In the rows, zero is written as 128.
Each row is followed by its class number. Each block has new classes, again numbered from 0 up, in any order.
[131 120 123 116 133 117 134 129 126 113 137 129 122 124 126 119 150 119
 139 141 121 146 127 122 137 130 114 117 117 113 112 162 132 135 131 120
 137 128 126 130 128 142 153 131 115 124]
2
[144 104 129 129 137 141 134 144 136 131 134 115 135 139 129 131 131 123
 127 137 141 124 140 121 143 119 109 122 137 120 117 137 126 124 135 136
 117 144 138 126 124 126 143 131 129 124]
1
[104 139 142 139 121 110 130 111 118 138 132 131 114 127 131 126 137 124
 128 128 134 116 129 110 130 130 130 128 115 111 135 113 117 121 122  99
 142 109 124 122 121 114 126 130 139 131]
4
[112 138 138 134 119 121 125 113 120 129 130 138 124 126 124 128 117 122
 137 129 125 116 116 107 123 160 127 119 137 116 142 103 125 116 127 134
 145  97 115 134 130 125 142 122 124 130]
4
[114 147 132 134 120 123 127 114 125 129 118 128 115 134 119 127 131 134
 132 128 124 123 120 121 124 131 143 120 129 135 149 116 123 122 126 124
 136 116 123 134 112 119 110 119 136 130]
3
[ 80 144 144 114 122  75 126  87 110 146 129 138 104 125 139 126 157 144
 130 133 111 110 111 107 142 139 137 106 119 112 127 105 129 126 132 128
 155 100 131 126 140 110  96 120 133 122]
0
[118 127 139 109 116  96 138 122 110 134 145 126 132 118 134 152 142 110
 133 124 116 122 128 111 132 131 122 114 116  86 108 121 126 130 109 120
 131 108 150 143 134 122 159 143 122 128]
0
[140 112 128 130 119 138 126 139 126 145 129 122 112 138 121 127 147 122
 141 139 134 129 132 116 128 125 117 127 130 122 133 151 125  96 134 138
 126 130 144 131 118 124 119 129 119 116]
1
[130 115 122 121 128 127 134 129 125 128 142 126 113 130 135 124 141 131
 131 142 122 148 128  96 138 133 118 117 123 123 125 143 125 114 123 125
 119 115 136 121 135 124 111 136 121 110]
1
[128 125 130 136 124 145 117 146 127 139 120 127 134 132 116 133  97 130
 121 135 141 113 128 134 121 126 130 130 126 125 143 118 127 116 124 129
 149 110 124 135 123 132 138 131 114 124]
4
[105 124 123 128 117  91 139 101 122 139 106 129  75 130 133 133 165 147
 158 124 106 136  92  91 130 127 136 120 110 130 137 169 113 111 122 123
 139 116 134 121 127  87  91 146 136 121]
3
[115 136 136 123 128 141 127 115 117 119 135 127 152 129 127 127  93 118
 129 145 134 115 139 116 125 141 129 128 112 106 131 107 129 109 133 120
 143 109 127 144 130 138 160 133 111 157]
0
[125 131 140 131 127 119 128 119 122 130 123 127 138 126 132 142 115 118
 134 117 127 108 129 117 123 134 129 126 117 106 123  98 119 135 125 125
 130 138 137 125 127 122 137 131 137 128]
3
[ 94 143 154 120 133  80 122 130 115 139 138 127 140 142 132 131 123 133
 110 151 114 103 137 119 121 140 121 110 133  75 127  82 138 117 122 129
 153 101 121 134 126 126 131 114 125 111]
4
[144 119 136 139 118 157 119 121 128 144 104 132 113 121 128 144  94 138
 122 120 138 108 123 130 128 130 150 143 118 143 149  86 120 125 102 130
 113 134 135 121 127 108  89 133 140 122]
4
[130 123 116 124 121 125 129 128 135 123 141 132 118 132 121 110 146 132
 129 170 112 140 130 120 129 127 116 117 131 136 122 151  99 116 135 125
 125 118 114 121 121 126 121 131 126 119]
2
[122 128 121 141 118 145 137 102 131 134 104 128  97 106 127 129 146 136
 139 105 127 136 110 110 136 133 138 138 111 156 142 127 116 148 106 133
 107 121 140 122 137 103  90 134 155 146]
4
[129 122 135 129 123 139 122 125 127 132 104 126 112 128 131 145 108 129
 123 125 130 110 118 117 132 131 126 132 128 122 153 113 150 117 120 128
 134 137 144 129 127 115 109 130 144 133]
4
[139 108 125 120 132 124 134 138 141 125 133 121 112 139 135 122 140 120
 140 142 125 126 130 113 138 118 114 110 122 115 126 133 122 118 130 131
 118 138 153 127 131 124 129 155 123 126]
1
[ 95 135 153 116 129 119 119 120 109 136 117 128 135 136 134 142  96 134
 101 150 126  98 138 116 123 142 131 132 130  93 126  75 133 107 138 127
 145  90 120 139 127 134 124 120 119 118]
3
[105 145 125 128 113 119 139  97 122 117 137 136 144 117 125 125 131 128
 135 115 116 132 111 122 129 163 137 115 115 131 149 125 126 130 129 118
 127  78 113 145 140 135 149 121 126 138]
0
[131 111 123 130 142 148 123 124 128 128 147 128 123 137 124 127 123 145
 123 152 139 129 141 127 124 124 116 120 131 135 118 135 130 102 125 142
 118 129 118 133 121 134 117  92 105 118]
1
[121 128 141 119 130 119 121 127 126 133 115 128 125 155 122 133  97 141
 125 150 129 111 135 107 115 140 130 123 135  99 151 110 116 106 141 120
 161 112 120 137 116 113 123 118 130 119]
3
[125 127 134 138 125 143 125 118 126 131 119 132 140 121 133 131  98 135
 133 130 110 112 118 133 124 151 145 134 125 131 137  97 126 142 125 127
 124 109 127 130 129 117 116 125 137 130]
4
[104 128 131 109 116  97 134 127 123 129 145 131 112 139 127 122 159 128
 142 136 109 133 128 112 140 120 110 113 127 102 113 142 121 113 144 128
 143 125 123 129 131 139 123 134 125 123]
1
[110 139 136 103 131  98 123 126 129 141 121 143 120 139 119 133 121 134
 131 141 123 122 124 119 125 127 138 129 134 123 147 121 136 115 137 121
 147 111 122 133 131 125 121 123 129 129]
3
[110 126 137 109 124  91 138 116 115 149 134 131 111 124 131 127 151 126
 136 132 114 113 117 105 127 121 122 110 117 114 113 130 123 124 135 125
 134 111 126 127 129 117 102 121 125 117]
0
[122 130 129 122 127 111 140 124 125 123 148 126 102 136 136 119 150 134
 139 139 103 136 127 114 137 144 110  96 124 113 112 142 122 107 136 119
 136 119 125 118 135 127 144 134 116 120]
2
[125 132 127 121 133 146 110 128 128 121 108 134 107 117 124 143  96 143
 134 137 137 109 125 112 120 126 140 138 127 128 154 122 124 107 128 130
 132 126 132 131 122 108 126 135 136 130]
3
[115 140 133 116 124 114 128 121 115 133 120 134 119 129 136 139 120 132
 134 134 125 115 130 113 129 142 130 124 120 139 135 106 124 120 134 127
 140 115 133 132 140 123 136 133 134 134]
0
[126 121 136 118 163 143 127 122 120 127 131 108 138 122 132 155 112 129
 131 141 137 112 122 105 127 152 118 113 134 106 124  93 118 126 124 132
 119 105 124 135 125 113 126 123 128 125]
3
[106 137 135 124 127 112 121 116 127 132 124 139 129 127 128 133 118 126
 130 134 132 112 125 123 129 139 136 136 135 116 139 105 127 128 130 125
 145 124 109 132 128 119 133 130 129 128]
4
[132 127 126 134 138 125 129 123 125 123 119 126 126 142 122 125 116 128
 134 139 130 128 117 114 118 127 124 130 143 121 142 135 114 121 131 124
 142 127 142 143 128 125 138 135 137 124]
3
[103 139 150 111 127  91 134 110 109 125 149 134 126 137 128 127 127 132
 137 166 114 121 130  96 135 148 116 100 126  86 125 119 126  97 148 119
 152  75 125 139 131 136 157 134 110 120]
0
[131 126 123 133 116 160 123 129 136 124 134 131 119 137 125 122 106 129
 128 145 139 123 141 123 124 142 127 121 126 128 127 120 133 119 133 130
 121 111 118 129 127 126 122 127 118 124]
2
[121 126 136 136 124 158 118 128 122 127 112 133 134 138 116 139  79 129
 116 119 143 109 133 135 117 160 144 142 132 130 145  82 125 133 129 135
 124 111 120 139 128 120 121 123 140 132]
4
[100 134 130 115 123 112 121 121 102 131 125 132 115 146 112 136 112 135
 133 150 128 110 124  98 132 151 123 115 128  86 135 107 115 101 148 129
 154  97 130 129 123 112 138 138  91 123]
3
[122 134 130 135 116 142 126 113 117 126 156 141 139 127 121 124 122 133
 123 135 127 113 118 121 137 153 132 117 125 125 149 102 128 136 124 132
 111  89 119 134 125 112 113 115 142 130]
3
[126 116 133 116 126 103 135 111 125 138 146 126  82 129 132 123 181 133
 139 135  99 151 116  98 142 126 106 101 111 116 110 170 122 109 146 117
 123 112 112 125 131 111 113 141 120 122]
2

A new block, with new classes numbered from 0.
[129 134 148 120 130 162 109 121 125 135 124 132 133 127 113 136 145 114
 123 133 131 114 146 111 112 131 144 127 106 144 141 129 136 120 125 119
 112  88 125 130 118 136 144 121 120 122]
1
[114 130 114 141 125 122 112 124 125 126 147 115 106 123 121 154 142 118
 132 120 128 120 135 138 119 110 122 130 131 131 117 133 127 112 117 133
 143 103 129 139 119 128 153 149 137 111]
1
[117 119 119 127 117 124 102 145 142 118 133 139 113 124  98 153 148 114
 134 125 130 120 143 129 125 132 138 140 136 129 124 157 129 119 110 148
 140 104 123 121 126 137 168 147 123 128]
0
[120 141 133 144 119  94 133 143 130 127 157 127  66 110 113 165 132 123
 144 108 129 122 131 136 119 112 151 125 126 139 123 143 130 114 115 136
 156  96 130 127 109 126 163 148 137 118]
1
[119 113 115 142 119 137 126 108 138 121 117 136 105 139 114 155 150 105
 139 135 130 150 127 127 114 115 130 145 118 126 143 149 144 109 112 133
 141 102 136 130 144 129 161 119 115 124]
1
[ 85 117 133 102 118 133 102 182 136 125 121 125 126 119 112 145 143  86
 126 151 129  93 160 145 132 128 123 149 124 123 140 151 135 126 117 135
 138  78 123 133 127 108 148 140 134 124]
0
[129 142 139 119 126 135 109 150 134 136 155 109 102 101 115 161 143 104
 133 128 113 102 141 138 100 127 144 135 112 134 119 135 137 128 124 134
 140  77 119 136 105 118 153 145 139 134]
1
[126 118 130 119 122 114 126 161 131 129 140 133 120 120 125 139 127 110
 138 139 131 118 135 142 132 113 111 141 144 113 145 147 128 124 116 138
 146 103 131 122 135 130 140 132 131 130]
0
[127 121 120 123 118 130 118 140 140 123 127 128 105 123 106 148 144 108
 137 128 130 129 134 128 120 139 140 144 137 127 136 152 134 124 123 142
 141  94 124 120 134 141 147 132 126 143]
0
[114 137 141 121 134 141 121 117 125 132 130 126 109 122 107 161 141 106
 128 128 131 110 134 123 124 111 146 131 116 140 135 138 136 112 116 133
 165 105 121 124 113 141 141 130 133 115]
1
[126 123 129 114 122 130 126 143 146 126 114 128 104 122 114 148 158  93
 132 125 125 123 141 140 130 122 136 155 112 120 144 151 137 110 114 155
 148  95 115 126 128 131 139 132 122 128]
0
[127 110 124 129 127 138 126 128 133 122 110 126 143 137 129 127 140 128
 127 133 132 131 136 131 131 134 119 138 128 122 128 131 131 127 129 121
 119 129 126 123 142 123 124 121 123 133]
0
[135 143 134 112 117 140 122 140 124 125 127 123 131 125 141 111 133 123
 126 131 121 133 138 138 127 136 123 132 122 111 138 135 135 146 128 134
  96  94 129 133 138 116 139 135 119 137]
0
[123 126 127 123 123 113 116 142 142 127 128 127  96 122 106 155 151 114
 135 116 129 130 132 141 121 129 142 142 129 125 121 150 136 129 125 153
 150  98 129 128 129 126 147 136 126 134]
0
[128 138 145 114 114 156  95 138 129 130 129 134 114 113 105 144 132 107
 137 132 137 112 130 126 123 129 146 123 129 142 119 137 128 131 115 134
 139  98 124 126 119 143 146 133 134 128]
1
